Below is a small trained network, with its code and all its weights. Each question gives an input and a class and asks what happens when units are switched off, that is, made to give their printed mean instead of their output.

import numpy as np


def w(rows, s, z=0):
    codes = np.array(rows[::2]) - 128.0
    scale = np.full(codes.shape[1], s)
    scale[-1] = z or s
    return codes * scale


def norm(h):
    return h / np.sqrt((h * h).mean(-1, keepdims=True) + 1e-5)


def f(y):
    return y / 2 * (1 + np.tanh(0.7978845608 * (y + 0.044715 * y**3)))


def log_softmax(a):
    a = a - a.max(-1, keepdims=True)
    return a - np.log(np.exp(a).sum(-1, keepdims=True))


def net(x, mask):
    res = np.array(x, float).reshape(1, 4) / 4 @ E
    u = 0
    for l in range(3):
        y = f(norm(res) @ A[l][:, :-1].T + A[l][:, -1])
        res = res + np.where(mask[u : u + 4], y, B[l][:, -1]) @ B[l][:, :-1]
        u += 4
    return log_softmax(norm(res)[-1] @ U[:, :-1].T + U[:, -1])


A, B = {}, {}
E = w([
[149,135,169,88,94,138,165,159],'x0',
[78,163,134,18,198,2,130,139],'x1',
[91,139,70,18,72,225,69,82],'x2',
[251,176,44,103,119,104,159,134],'x3',
],0.0075)
A[0] = w([
[246,83,189,176,213,56,149,154,3],'L0N1',
[92,158,21,223,214,98,18,22,127],'L0N2',
[150,191,254,45,30,168,227,211,80],'L0N3',
[189,36,133,143,163,173,95,213,64],'L0N4',
],0.0061,0.0023)
B[0] = w([
[95,117,92,93,167,223,62,142,253],'L0N1',
[172,183,181,143,63,108,76,254,218],'L0N2',
[125,191,121,207,115,122,11,226,226],'L0N3',
[118,70,127,189,117,79,173,137,151],'L0N4',
],0.0095,0.0035)
A[1] = w([
[49,131,254,143,69,142,152,82,2],'L1N1',
[245,150,65,118,137,95,245,148,32],'L1N2',
[140,77,100,193,84,196,107,159,154],'L1N3',
[38,34,190,152,76,82,110,174,148],'L1N4',
],0.0065,0.004)
B[1] = w([
[27,163,65,255,190,76,124,97,149],'L1N1',
[47,192,102,218,191,167,130,97,164],'L1N2',
[205,124,179,53,110,32,174,77,254],'L1N3',
[164,215,87,174,161,160,139,85,215],'L1N4',
],0.0098,0.0054)
A[2] = w([
[75,197,164,38,217,56,116,183,132],'L2N1',
[222,187,78,90,142,157,156,169,81],'L2N2',
[156,47,96,218,29,192,148,145,253],'L2N3',
[125,31,196,223,254,102,215,238,70],'L2N4',
],0.0069,0.00041)
B[2] = w([
[201,98,122,178,69,121,189,107,254],'L2N1',
[8,113,192,189,194,142,101,88,227],'L2N2',
[99,161,30,96,111,33,179,180,177],'L2N3',
[105,95,77,24,102,171,86,122,207],'L2N4',
],0.012,0.006)
U = w([
[168,128,108,122,86,67,249,104,147],'0',
[79,179,97,183,168,148,145,105,148],'1',
[127,89,97,50,121,179,97,141,218],'2',
[168,173,125,141,95,102,80,212,99],'3',
[160,130,205,157,135,140,150,104,121],'4',
[106,103,175,114,132,142,192,144,2],'5',
],0.02,0.0073)

Each question gives the input, the list of numbers given to net, and the class t.
The units are the neurons (one row each of A and B). Each row of codes is followed by its name. A weight is (code - 128) times the scale printed after its matrix; where a second scale follows, it is the last column's (A, B and U).
mask holds one flag per neuron, layer by layer. A switched-off neuron (its flag False) gives its mean, the last column of its row in B, instead of its output. The means were averaged over made-up inputs and are rounded, as every weight is.
A unit's drop is (log p(t) with every unit on - log p(t) with that unit switched off) / (log p(t) with every unit on - log p(t) with every unit switched off).
The circuit of an input: a set's keep is (log p(t) with only the set's units on - log p(t) with every unit switched off) / (log p(t) with every unit on - log p(t) with every unit switched off). Starting from all 12 units, units are removed one at a time, each time the one whose removal leaves the highest keep (on an exact tie, the one counted first), for as long as the keep stays at least 0.8.
units of the circuit, in order: the units of the circuit, biggest drop first
top k neurons: the k neurons with the biggest drops, biggest first
top k neurons in layer l: the k neurons of layer l with the biggest drops, biggest first
input [-1,4,-2,-4], class 0: units of the circuit, in order	(L2N1)
input [7,7,5,0], class 0: top 4 neurons	(L2N1 L0N1 L0N2 L2N4)
input [4,2,6,-7], class 1: units of the circuit, in order	(L1N1 L0N1)
input [-8,6,-7,-2], class 3: top 2 neurons	(L0N2 L1N3)
input [-7,-7,-3,-7], class 0: units of the circuit, in order	(L1N3 L2N3)
input [-1,-8,0,-7], class 0: units of the circuit, in order	(L1N3 L2N3)
input [-7,-5,6,1], class 3: top 3 neurons	(L0N2 L2N4 L2N1)
input [-2,7,4,5], class 0: top 2 neurons	(L2N1 L1N4)
input [-4,-4,-5,-1], class 2: top 3 neurons	(L2N4 L2N1 L0N1)
input [-2,-3,2,1], class 4: top 3 neurons	(L1N3 L2N1 L2N3)
input [2,-8,-5,1], class 0: top 2 neurons	(L1N3 L2N3)
input [6,-5,-4,-8], class 1: top 4 neurons	(L1N4 L1N1 L2N1 L0N2)
input [2,2,3,-2], class 4: units of the circuit, in order	(L2N3 L2N4)
input [8,3,6,0], class 3: top 2 neurons	(L0N3 L2N4)
input [8,-6,-8,-3], class 2: units of the circuit, in order	(L2N4)
input [4,-1,-3,5], class 1: top 2 neurons	(L2N2 L0N2)
input [2,2,3,1], class 4: top 4 neurons	(L2N3 L2N4 L0N1 L2N1)
input [6,-4,1,-6], class 1: top 3 neurons	(L1N4 L0N2 L1N1)
input [7,-5,-7,-5], class 2: top 2 neurons in layer 0	(L0N2 L0N1)
input [-1,-8,-6,2], class 0: units of the circuit, in order	(L2N3)
input [8,-1,6,6], class 3: top 2 neurons in layer 0	(L0N3 L0N1)
input [7,-7,7,-8], class 1: top 4 neurons	(L1N1 L2N1 L0N1 L2N4)
input [-2,-1,3,-1], class 4: top 2 neurons in layer 2	(L2N4 L2N3)
input [2,-7,-8,-7], class 2: top 3 neurons in layer 2	(L2N4 L2N1 L2N2)
input [-8,2,-7,5], class 3: top 2 neurons in layer 0	(L0N2 L0N4)
input [6,-7,-8,8], class 1: top 2 neurons in layer 0	(L0N1 L0N2)
